Below is a small trained network, with its code and all its weights. Each question gives an input and a class and asks what happens when units are switched off, that is, made to give their printed mean instead of their output.

import numpy as np


def w(rows, s, z=0):
    codes = np.array(rows[::2]) - 128.0
    scale = np.full(codes.shape[1], s)
    scale[-1] = z or s
    return codes * scale


def norm(h):
    return h / np.sqrt((h * h).mean(-1, keepdims=True) + 1e-5)


def f(y):
    return y / 2 * (1 + np.tanh(0.7978845608 * (y + 0.044715 * y**3)))


def log_softmax(a):
    a = a - a.max(-1, keepdims=True)
    return a - np.log(np.exp(a).sum(-1, keepdims=True))


def net(x, mask):
    res = np.array(x, float).reshape(1, 5) / 4 @ E
    u = 0
    for l in range(2):
        y = f(norm(res) @ A[l][:, :-1].T + A[l][:, -1])
        res = res + np.where(mask[u : u + 8], y, B[l][:, -1]) @ B[l][:, :-1]
        u += 8
    return log_softmax(norm(res)[-1] @ U[:, :-1].T + U[:, -1])


A, B = {}, {}
E = w([
[117,161,155,67,195,106,78,150,104],'x0',
[45,127,161,128,133,174,110,52,131],'x1',
[2,189,58,122,126,144,204,186,107],'x2',
[221,191,68,83,65,188,182,109,105],'x3',
[143,135,223,139,126,70,194,142,188],'x4',
],0.0086)
A[0] = w([
[184,5,255,176,176,134,115,141,241,178],'0.n1',
[181,139,174,135,152,52,140,192,177,145],'0.n2',
[32,119,70,106,210,147,65,187,99,163],'0.n3',
[84,14,164,161,113,129,148,147,132,186],'0.n4',
[129,99,191,208,66,125,227,113,213,127],'0.n5',
[190,117,96,181,87,192,81,160,88,86],'0.n6',
[157,81,139,73,169,85,143,222,151,3],'0.n7',
[213,135,80,85,90,180,241,157,177,66],'0.n8',
],0.0084,0.0065)
B[0] = w([
[12,158,160,94,173,61,156,180,178,254],'0.n1',
[83,104,85,132,142,202,138,193,148,190],'0.n2',
[49,133,191,136,128,139,194,171,203,230],'0.n3',
[112,118,124,92,150,73,103,180,208,189],'0.n4',
[133,187,140,162,116,155,175,127,208,207],'0.n5',
[117,31,92,114,174,149,151,114,83,161],'0.n6',
[154,126,93,165,152,158,63,117,98,133],'0.n7',
[149,133,153,58,70,88,128,65,123,203],'0.n8',
],0.011,0.0085)
A[1] = w([
[111,198,87,97,64,181,184,137,115,232],'1.n1',
[93,71,159,82,177,116,150,170,164,101],'1.n2',
[175,171,167,148,72,106,174,95,138,32],'1.n3',
[147,195,112,191,116,136,96,172,154,37],'1.n4',
[43,161,246,129,178,114,2,75,126,252],'1.n5',
[110,60,89,131,139,173,114,184,126,53],'1.n6',
[136,155,209,155,122,147,68,65,102,77],'1.n7',
[188,202,122,111,142,129,158,221,119,238],'1.n8',
],0.01,0.0029)
B[1] = w([
[96,106,203,91,194,53,122,161,254,251],'1.n1',
[183,148,74,148,121,154,92,78,124,254],'1.n2',
[54,193,179,187,186,174,74,134,78,158],'1.n3',
[208,146,100,119,71,112,146,113,60,126],'1.n4',
[150,53,136,6,117,59,205,89,159,241],'1.n5',
[157,150,160,156,139,167,69,142,101,147],'1.n6',
[221,103,8,110,55,119,120,88,90,124],'1.n7',
[91,37,114,188,207,160,94,228,185,198],'1.n8',
],0.0095,0.0089)
U = w([
[44,116,182,82,173,91,147,174,233,216],'0',
[202,75,89,63,87,121,112,32,57,126],'1',
[120,182,93,229,64,94,106,145,105,19],'2',
[128,95,78,199,172,201,31,185,49,108],'3',
[136,192,115,192,104,102,144,135,41,3],'4',
[148,252,202,156,57,162,109,63,109,51],'5',
],0.014,0.0047)

Each question gives the input, the list of numbers given to net, and the class t.
The units are the neurons (one row each of A and B). Each row of codes is followed by its name. A weight is (code - 128) times the scale printed after its matrix; where a second scale follows, it is the last column's (A, B and U).
mask holds one flag per neuron, layer by layer. A switched-off neuron (its flag False) gives its mean, the last column of its row in B, instead of its output. The means were averaged over made-up inputs and are rounded, as every weight is.
A unit's drop is (log p(t) with every unit on - log p(t) with that unit switched off) / (log p(t) with every unit on - log p(t) with every unit switched off).
The circuit of an input: a set's keep is (log p(t) with only the set's units on - log p(t) with every unit switched off) / (log p(t) with every unit on - log p(t) with every unit switched off). Starting from the 12 units with the biggest drops (on a tie, the unit counted first), units are removed one at a time, each time the one whose removal leaves the highest keep (on an exact tie, the one counted first), for as long as the keep stays at least 0.8.
units of the circuit, in order: the units of the circuit, biggest drop first
unit that matters most: the unit with the biggest drop
top k neurons: the k neurons with the biggest drops, biggest first
top k neurons in layer l: the k neurons of layer l with the biggest drops, biggest first
drop of u: that unit's drop, to one decimal
input [7,-7,2,0,7], class 3: top 2 neurons : (0.n2; 0.n7)
input [7,-2,-5,4,-7], class 3: units of the circuit, in order : (1.n5; 0.n1)
input [-4,-2,-6,7,0], class 1: units of the circuit, in order : (0.n3; 0.n8)
input [-2,5,-1,6,-8], class 1: units of the circuit, in order : (0.n1; 0.n3)
input [1,2,-2,7,3], class 5: top 2 neurons : (0.n8; 0.n1)
input [6,-7,-1,-1,3], class 3: unit that matters most : 0.n2
input [-4,-8,2,-5,-6], class 3: top 2 neurons : (0.n1; 1.n1)
input [8,-3,-5,7,-2], class 3: top 2 neurons : (1.n5; 1.n8)
input [7,-5,0,3,0], class 3: top 2 neurons in layer 0 : (0.n7; 0.n5)
input [0,0,-4,3,-4], class 1: drop of 0.n3 : 0.0
input [3,5,-2,5,-3], class 1: drop of 0.n5 : 0.2
input [7,-3,-8,3,-6], class 3: drop of 0.n8 : 0.6
